Below is a small trained network, with its code and all its weights. Each question gives an input and a target symbol and asks what happens when units are switched off, that is, made to give their printed mean instead of their output.

import numpy as np


def w(rows, s, z=0):
    codes = np.array(rows[::2]) - 128.0
    scale = np.full(codes.shape[1], s)
    scale[-1] = z or s
    return codes * scale


def softmax(a):
    e = np.exp(a - a.max(-1, keepdims=True))
    return e / e.sum(-1, keepdims=True)


def log_softmax(a):
    a = a - a.max(-1, keepdims=True)
    return a - np.log(np.exp(a).sum(-1, keepdims=True))


def net(x, mask):
    ids = ['αγεζηλπστφ'.index(c) for c in x.split()]
    T = len(ids)
    res = E[ids] + P[:T]
    u = 0
    for l in range(2):
        r = res
        for j in range(3):
            rows = slice(2 * j, 2 * j + 2)
            q, k, v = (r @ M[l][rows].T for M in (Q, K, V))
            z = softmax(np.where(np.tri(T) > 0, q @ k.T / 2**0.5, -1e9)) @ v
            o = O[l][rows]
            res = res + np.where(mask[u + j], z, o[:, -1]) @ o[:, :-1]
        u += 3
    return log_softmax(res[-1] @ U[:, :-1].T + U[:, -1])


Q, K, V, O = {}, {}, {}, {}
E = w([
[141,152,105,33,136],'α',
[178,99,105,39,195],'γ',
[205,64,208,111,207],'ε',
[62,47,123,163,142],'ζ',
[137,183,168,104,162],'η',
[29,19,156,123,62],'λ',
[7,118,101,121,98],'π',
[45,130,171,166,95],'σ',
[90,60,201,178,74],'τ',
[164,156,112,88,187],'φ',
],0.012)
P = w([
[2,187,197,134,243],'0',
[105,26,125,77,124],'1',
[221,42,136,122,44],'2',
[238,64,129,165,12],'3',
[72,139,91,69,25],'4',
[32,159,73,75,9],'5',
],0.0094)
Q[0] = w([
[128,171,81,195,95],'L0H1',
[161,125,115,218,184],'L0H1',
[87,77,119,151,125],'L0H2',
[108,67,5,182,87],'L0H2',
[192,153,205,80,128],'L0H3',
[156,98,87,176,111],'L0H3',
],0.013)
K[0] = w([
[111,127,204,83,218],'L0H1',
[94,53,150,176,120],'L0H1',
[100,199,132,178,216],'L0H2',
[90,126,149,255,138],'L0H2',
[127,115,134,127,52],'L0H3',
[106,67,99,67,111],'L0H3',
],0.0087)
V[0] = w([
[194,103,204,73,200],'L0H1',
[148,179,66,96,211],'L0H1',
[121,240,99,89,97],'L0H2',
[75,254,251,175,95],'L0H2',
[126,189,22,129,205],'L0H3',
[161,121,78,15,82],'L0H3',
],0.009)
O[0] = w([
[185,94,47,165,75,252],'L0H1',
[185,38,189,179,183,128],'L0H1',
[160,161,183,15,143,60],'L0H2',
[136,182,254,149,94,214],'L0H2',
[212,62,225,175,183,40],'L0H3',
[57,109,211,51,167,106],'L0H3',
],0.008,0.0041)
Q[1] = w([
[228,105,155,142,13],'L1H1',
[121,235,119,45,255],'L1H1',
[173,89,171,59,210],'L1H2',
[116,14,199,166,38],'L1H2',
[30,138,131,113,203],'L1H3',
[87,83,187,150,50],'L1H3',
],0.0098)
K[1] = w([
[106,155,177,139,221],'L1H1',
[246,135,40,110,101],'L1H1',
[244,147,121,179,52],'L1H2',
[115,137,223,151,188],'L1H2',
[226,141,1,92,68],'L1H3',
[91,111,116,234,9],'L1H3',
],0.0093)
V[1] = w([
[177,127,182,131,191],'L1H1',
[255,103,106,222,9],'L1H1',
[139,181,69,237,170],'L1H2',
[31,179,136,177,61],'L1H2',
[218,48,126,30,194],'L1H3',
[238,229,172,93,122],'L1H3',
],0.0095)
O[1] = w([
[58,213,131,147,91,164],'L1H1',
[223,94,161,137,45,173],'L1H1',
[237,211,122,152,76,159],'L1H2',
[191,145,185,66,190,171],'L1H2',
[160,213,123,106,112,2],'L1H3',
[132,61,197,2,114,116],'L1H3',
],0.011,0.0098)
U = w([
[91,187,95,66,163,219],'α',
[139,205,79,165,68,155],'γ',
[198,133,101,199,94,176],'ε',
[143,68,48,208,105,111],'ζ',
[160,130,176,38,72,133],'η',
[145,88,67,184,235,90],'λ',
[61,67,83,178,153,67],'π',
[139,13,134,142,95,128],'σ',
[167,2,74,192,82,2],'τ',
[140,175,145,104,21,168],'φ',
],0.0069,0.0056)

Each question gives the input, a string of symbols that net reads in full, and the target symbol t.
The units are the heads (2 rows each of Q, K, V and O). Each row of codes is followed by its name. A weight is (code - 128) times the scale printed after its matrix; where a second scale follows, it is the last column's (O and U).
mask holds one flag per head, layer by layer. A switched-off head (its flag False) gives its mean, the last column of its rows in O, instead of its output. The means were averaged over made-up inputs and are rounded, as every weight is.
A unit's drop is (log p(t) with every unit on - log p(t) with that unit switched off) / (log p(t) with every unit on - log p(t) with every unit switched off).
The circuit of an input: a set's keep is (log p(t) with only the set's units on - log p(t) with every unit switched off) / (log p(t) with every unit on - log p(t) with every unit switched off). Starting from all 6 units, units are removed one at a time, each time the one whose removal leaves the highest keep (on an exact tie, the one counted first), for as long as the keep stays at least 0.8.
circuit, biggest first: the units of the circuit, biggest drop first
unit that matters most: the unit with the biggest drop
heads that matter: for each layer, one digit per head in row order, 1 if its drop is at least 0.15 and else 0, layers parted by /
input φ σ α, target φ: circuit, biggest first => L0H3, L0H1, L1H1
input η π α φ π λ, target φ: unit that matters most => L0H2
input α γ λ ζ η ζ, target π: circuit, biggest first => L1H2, L0H2, L1H1
input λ σ ζ τ, target λ: heads that matter => 100 / 111
input η λ λ α, target η: circuit, biggest first => L1H3, L0H3, L0H2
input λ η σ σ ζ, target λ: heads that matter => 100 / 111
input σ π α τ σ γ, target α: circuit, biggest first => L0H1, L1H3, L1H2
input γ σ π η σ, target ζ: heads that matter => 100 / 011
input α σ φ, target α: circuit, biggest first => L1H1, L1H3, L0H2
input λ α σ π σ, target λ: circuit, biggest first => L1H3, L1H1, L1H2
input λ ε γ, target λ: circuit, biggest first => L0H1, L1H1
input σ τ α η, target σ: heads that matter => 011 / 001
input λ π τ η, target λ: circuit, biggest first => L1H3, L1H1
input α ζ γ, target α: circuit, biggest first => L1H3, L1H1, L0H2
input σ λ ζ φ, target σ: circuit, biggest first => L1H3, L0H2
input η α φ π, target φ: circuit, biggest first => L0H2, L0H3, L1H1
input φ α γ, target φ: heads that matter => 101 / 111
input τ φ ε σ σ ζ, target σ: heads that matter => 011 / 111
input η γ φ, target η: circuit, biggest first => L1H3, L0H3
input α η π η, target α: circuit, biggest first => L1H1, L0H2
input ζ γ α η σ, target ε: unit that matters most => L0H3
input α η φ, target α: unit that matters most => L1H1
input α γ φ ζ α, target γ: heads that matter => 111 / 001
input η π α η, target η: circuit, biggest first => L0H2, L1H3
input σ γ φ τ, target η: heads that matter => 011 / 010
input τ λ σ, target σ: heads that matter => 111 / 111
input α λ α, target α: heads that matter => 010 / 101
